Below is a small trained network, with its code and all its weights. Each question gives an input and a class and asks what happens when units are switched off, that is, made to give their printed mean instead of their output.

import numpy as np


def w(rows, s, z=0):
    codes = np.array(rows[::2]) - 128.0
    scale = np.full(codes.shape[1], s)
    scale[-1] = z or s
    return codes * scale


def f(y):
    return y / 2 * (1 + np.tanh(0.7978845608 * (y + 0.044715 * y**3)))


def log_softmax(a):
    a = a - a.max(-1, keepdims=True)
    return a - np.log(np.exp(a).sum(-1, keepdims=True))


def net(x, mask):
    res = np.array(x, float).reshape(1, 6) / 4 @ E
    y = f(res @ A[0][:, :-1].T + A[0][:, -1])
    res = res + np.where(mask, y, B[0][:, -1]) @ B[0][:, :-1]
    return log_softmax(res[-1] @ U[:, :-1].T + U[:, -1])


A, B = {}, {}
E = w([
[106,151,100,148,47,86,81,232,166,1],'x0',
[137,95,202,42,121,204,183,78,216,104],'x1',
[146,79,24,47,167,97,86,46,140,83],'x2',
[171,195,178,78,142,86,144,140,109,106],'x3',
[157,131,158,136,128,115,112,115,128,123],'x4',
[121,63,142,173,162,117,184,104,83,22],'x5',
],0.0098)
A[0] = w([
[170,123,58,51,201,63,60,65,173,67,77],'n0',
[127,182,100,190,169,47,112,119,129,142,60],'n1',
[160,110,99,129,204,172,181,81,94,255,167],'n2',
[186,141,151,80,71,137,16,141,129,175,150],'n3',
[166,131,206,72,103,189,169,93,224,62,56],'n4',
[119,97,152,45,83,169,162,118,241,154,99],'n5',
[131,156,212,175,133,114,153,180,155,146,160],'n6',
[154,155,100,100,110,95,99,139,190,195,79],'n7',
[140,198,168,126,127,47,38,108,73,137,253],'n8',
[115,125,61,102,124,119,103,75,140,118,129],'n9',
[72,153,107,104,12,121,64,143,159,78,149],'n10',
[162,78,125,142,133,94,197,129,106,91,111],'n11',
[151,139,78,173,142,73,103,152,47,170,65],'n12',
[91,153,71,82,101,186,126,180,160,196,203],'n13',
[146,58,113,135,168,118,187,160,55,78,114],'n14',
],0.008,0.0056)
B[0] = w([
[2,131,193,183,121,122,196,169,159,174,230],'n0',
[116,122,90,149,43,190,158,85,111,127,162],'n1',
[156,99,175,107,100,47,118,112,177,85,246],'n2',
[97,136,159,156,207,194,101,150,130,110,186],'n3',
[161,130,54,77,117,173,127,101,108,200,217],'n4',
[159,114,77,129,87,146,126,136,104,174,209],'n5',
[97,155,158,193,150,143,173,159,171,167,202],'n6',
[129,158,168,132,150,182,54,85,118,50,163],'n7',
[147,99,68,106,168,102,132,116,108,139,219],'n8',
[105,139,118,174,138,122,187,117,132,142,177],'n9',
[162,123,170,82,76,62,85,162,185,105,225],'n10',
[133,107,149,111,152,195,126,79,106,54,171],'n11',
[105,170,47,95,89,110,98,114,71,170,185],'n12',
[100,63,145,120,166,176,98,139,118,94,198],'n13',
[128,115,156,100,145,153,73,130,65,79,194],'n14',
],0.01,0.011)
U = w([
[15,168,175,247,95,152,247,147,144,219,88],'0',
[166,152,2,116,5,185,132,71,59,200,80],'1',
[176,86,92,143,178,115,148,166,133,135,253],'2',
[125,159,164,149,195,245,55,76,81,32,85],'3',
[202,134,180,114,36,4,100,87,186,118,72],'4',
],0.0065,0.011)

Each question gives the input, the list of numbers given to net, and the class t.
The units are the neurons (one row each of A and B). Each row of codes is followed by its name. A weight is (code - 128) times the scale printed after its matrix; where a second scale follows, it is the last column's (A, B and U).
mask holds one flag per neuron, in row order. A switched-off neuron (its flag False) gives its mean, the last column of its row in B, instead of its output. The means were averaged over made-up inputs and are rounded, as every weight is.
A unit's drop is (log p(t) with every unit on - log p(t) with that unit switched off) / (log p(t) with every unit on - log p(t) with every unit switched off).
The circuit of an input: a set's keep is (log p(t) with only the set's units on - log p(t) with every unit switched off) / (log p(t) with every unit on - log p(t) with every unit switched off). Starting from the 12 units with the biggest drops (on a tie, the unit counted first), units are removed one at a time, each time the one whose removal leaves the highest keep (on an exact tie, the one counted first), for as long as the keep stays at least 0.8.
units of the circuit, in order: the units of the circuit, biggest drop first
most important unit: the unit with the biggest drop
top k neurons: the k neurons with the biggest drops, biggest first
drop of u: that unit's drop, to one decimal
input [-4,1,4,-5,-4,1], class 0: most important unit => n10
input [-5,-3,-3,2,-2,3], class 4: units of the circuit, in order => [n2, n3]
input [-5,1,5,-8,-1,1], class 0: top 4 neurons => [n10, n0, n9, n8]
input [4,-1,3,4,-2,7], class 3: top 3 neurons => [n14, n11, n2]
input [-1,-6,-4,2,3,2], class 1: units of the circuit, in order => [n0, n12]
input [-5,-4,-4,0,-4,2], class 4: units of the circuit, in order => [n2, n3]
input [6,3,-7,-2,-8,-6], class 2: top 2 neurons => [n0, n10]
input [-3,-1,-4,-1,1,6], class 3: top 3 neurons => [n0, n14, n11]
input [-4,8,-7,7,1,-4], class 1: top 3 neurons => [n4, n5, n0]
input [-7,4,5,-6,3,-7], class 3: top 4 neurons => [n7, n13, n3, n10]
input [-6,1,5,-8,4,-1], class 4: top 3 neurons => [n2, n6, n3]
input [-5,3,-7,-2,8,-6], class 2: top 4 neurons => [n0, n2, n13, n9]
input [8,0,-4,5,4,8], class 3: top 2 neurons => [n11, n2]
input [-7,5,-6,-5,-1,7], class 3: units of the circuit, in order => [n0]
input [-6,-6,5,4,0,-8], class 3: top 3 neurons => [n7, n3, n13]
input [3,4,-7,0,-1,8], class 3: top 4 neurons => [n0, n11, n14, n9]
input [-7,-6,-5,4,-5,-7], class 3: units of the circuit, in order => [n7, n13]
input [4,1,0,-6,-1,1], class 4: units of the circuit, in order => [n10, n3]
input [3,1,8,3,-2,8], class 0: drop of n0 => 1.5
input [-8,6,4,3,-7,6], class 4: most important unit => n2
input [8,4,-3,-8,-4,-4], class 4: drop of n10 => 1.8
